Below is a small trained network, with its code and all its weights. Each question gives an input and a class and asks what happens when units are switched off, that is, made to give their printed mean instead of their output.

import numpy as np


def w(rows, s, z=0):
    codes = np.array(rows[::2]) - 128.0
    scale = np.full(codes.shape[1], s)
    scale[-1] = z or s
    return codes * scale


def norm(h):
    return h / np.sqrt((h * h).mean(-1, keepdims=True) + 1e-5)


def f(y):
    return y / 2 * (1 + np.tanh(0.7978845608 * (y + 0.044715 * y**3)))


def log_softmax(a):
    a = a - a.max(-1, keepdims=True)
    return a - np.log(np.exp(a).sum(-1, keepdims=True))


def net(x, mask):
    res = np.array(x, float).reshape(1, 2) / 4 @ E
    u = 0
    for l in range(3):
        y = f(norm(res) @ A[l][:, :-1].T + A[l][:, -1])
        res = res + np.where(mask[u : u + 5], y, B[l][:, -1]) @ B[l][:, :-1]
        u += 5
    return log_softmax(norm(res)[-1] @ U[:, :-1].T + U[:, -1])


A, B = {}, {}
E = w([
[127,52,43,171,79,221,152,147,52,198,191],'x0',
[254,62,78,92,59,213,130,222,137,246,95],'x1',
],0.0093)
A[0] = w([
[182,206,254,80,175,82,53,128,234,111,128,89],'L0N0',
[167,103,122,94,98,196,94,138,120,108,34,1],'L0N1',
[172,183,208,107,183,59,114,175,162,40,103,123],'L0N2',
[226,105,163,62,116,147,129,88,135,173,51,92],'L0N3',
[152,88,87,75,86,104,83,91,128,167,102,229],'L0N4',
],0.0072,0.00099)
B[0] = w([
[174,164,167,231,121,173,186,29,46,140,149,254],'L0N0',
[133,110,103,123,2,56,104,147,101,154,114,172],'L0N1',
[67,179,86,152,100,223,83,46,127,169,147,237],'L0N2',
[105,128,127,115,85,43,88,162,142,151,68,200],'L0N3',
[182,96,59,72,139,112,127,110,126,71,121,162],'L0N4',
],0.0089,0.0094)
A[1] = w([
[160,102,172,117,139,41,119,141,54,87,137,58],'L1N0',
[86,108,187,96,145,118,94,212,210,176,81,73],'L1N1',
[34,142,208,181,130,164,148,87,136,79,254,174],'L1N2',
[109,57,90,72,73,109,112,200,104,138,122,118],'L1N3',
[134,167,124,53,173,107,175,222,199,155,82,1],'L1N4',
],0.0064,0.0019)
B[1] = w([
[137,38,61,166,101,138,60,188,139,91,255,122],'L1N0',
[131,105,108,122,75,100,59,174,183,134,63,128],'L1N1',
[80,160,148,210,170,219,109,97,219,132,188,252],'L1N2',
[46,130,175,84,217,72,157,176,111,50,156,182],'L1N3',
[113,85,123,130,67,18,99,92,238,166,134,129],'L1N4',
],0.0095,0.011)
A[2] = w([
[121,71,146,154,167,75,195,74,195,70,151,37],'L2N0',
[52,64,146,120,145,171,219,192,95,96,164,18],'L2N1',
[111,172,194,192,144,235,146,65,178,39,154,250],'L2N2',
[157,158,104,83,111,154,81,213,168,212,53,216],'L2N3',
[108,161,163,225,254,216,116,51,172,147,166,245],'L2N4',
],0.0073,0.0024)
B[2] = w([
[203,96,88,172,60,211,103,85,137,93,89,133],'L2N0',
[134,107,72,154,96,200,210,51,91,103,94,151],'L2N1',
[164,170,49,169,179,188,153,165,224,209,99,233],'L2N2',
[95,184,213,168,203,139,90,41,204,67,163,149],'L2N3',
[73,211,105,150,209,114,80,177,177,146,255,252],'L2N4',
],0.0097,0.02)
U = w([
[155,144,204,179,3,95,108,80,121,139,79,26],'0',
[148,50,92,91,78,168,227,153,2,108,134,93],'1',
[108,194,101,205,177,167,132,136,162,171,169,251],'2',
[106,83,128,64,78,9,84,236,185,117,102,56],'3',
],0.01,0.0025)

Each question gives the input, the list of numbers given to net, and the class t.
The units are the neurons (one row each of A and B). Each row of codes is followed by its name. A weight is (code - 128) times the scale printed after its matrix; where a second scale follows, it is the last column's (A, B and U).
mask holds one flag per neuron, layer by layer. A switched-off neuron (its flag False) gives its mean, the last column of its row in B, instead of its output. The means were averaged over made-up inputs and are rounded, as every weight is.
A unit's drop is (log p(t) with every unit on - log p(t) with that unit switched off) / (log p(t) with every unit on - log p(t) with every unit switched off).
The circuit of an input: a set's keep is (log p(t) with only the set's units on - log p(t) with every unit switched off) / (log p(t) with every unit on - log p(t) with every unit switched off). Starting from the 12 units with the biggest drops (on a tie, the unit counted first), units are removed one at a time, each time the one whose removal leaves the highest keep (on an exact tie, the one counted first), for as long as the keep stays at least 0.8.
units of the circuit, in order: the units of the circuit, biggest drop first
most important unit: the unit with the biggest drop
k most important neurons: the k neurons with the biggest drops, biggest first
top k neurons in layer l: the k neurons of layer l with the biggest drops, biggest first
drop of u: that unit's drop, to one decimal
input [-7,5], class 0: most important unit	L1N2
input [-8,6], class 0: units of the circuit, in order	L1N2; L2N4; L2N2
input [7,0], class 1: 4 most important neurons	L1N2; L0N0; L0N2; L2N4
input [2,4], class 3: top 2 neurons in layer 0	L0N0; L0N3
input [2,2], class 1: 3 most important neurons	L1N3; L2N4; L2N1
input [-5,5], class 0: units of the circuit, in order	L2N4; L1N2; L2N2
input [-7,6], class 0: 2 most important neurons	L1N2; L2N4
input [3,4], class 1: 2 most important neurons	L1N3; L2N4
input [8,0], class 1: 2 most important neurons	L1N2; L0N0
input [8,7], class 1: 2 most important neurons	L2N4; L2N2
input [-3,2], class 0: top 3 neurons in layer 0	L0N3; L0N1; L0N4
input [4,8], class 3: 2 most important neurons	L0N0; L1N2
input [5,5], class 1: 3 most important neurons	L2N4; L2N2; L1N3
input [-1,1], class 0: 2 most important neurons	L1N2; L0N3
input [-3,4], class 0: most important neuron	L2N4
input [4,6], class 3: top 3 neurons in layer 0	L0N0; L0N3; L0N2
input [8,8], class 1: 2 most important neurons	L2N4; L2N2
input [1,3], class 3: drop of L0N0	0.2
input [-1,7], class 3: drop of L2N3	0.0
input [3,7], class 3: drop of L2N4	0.1
input [4,1], class 1: most important unit	L1N2
input [5,4], class 1: drop of L2N4	0.3
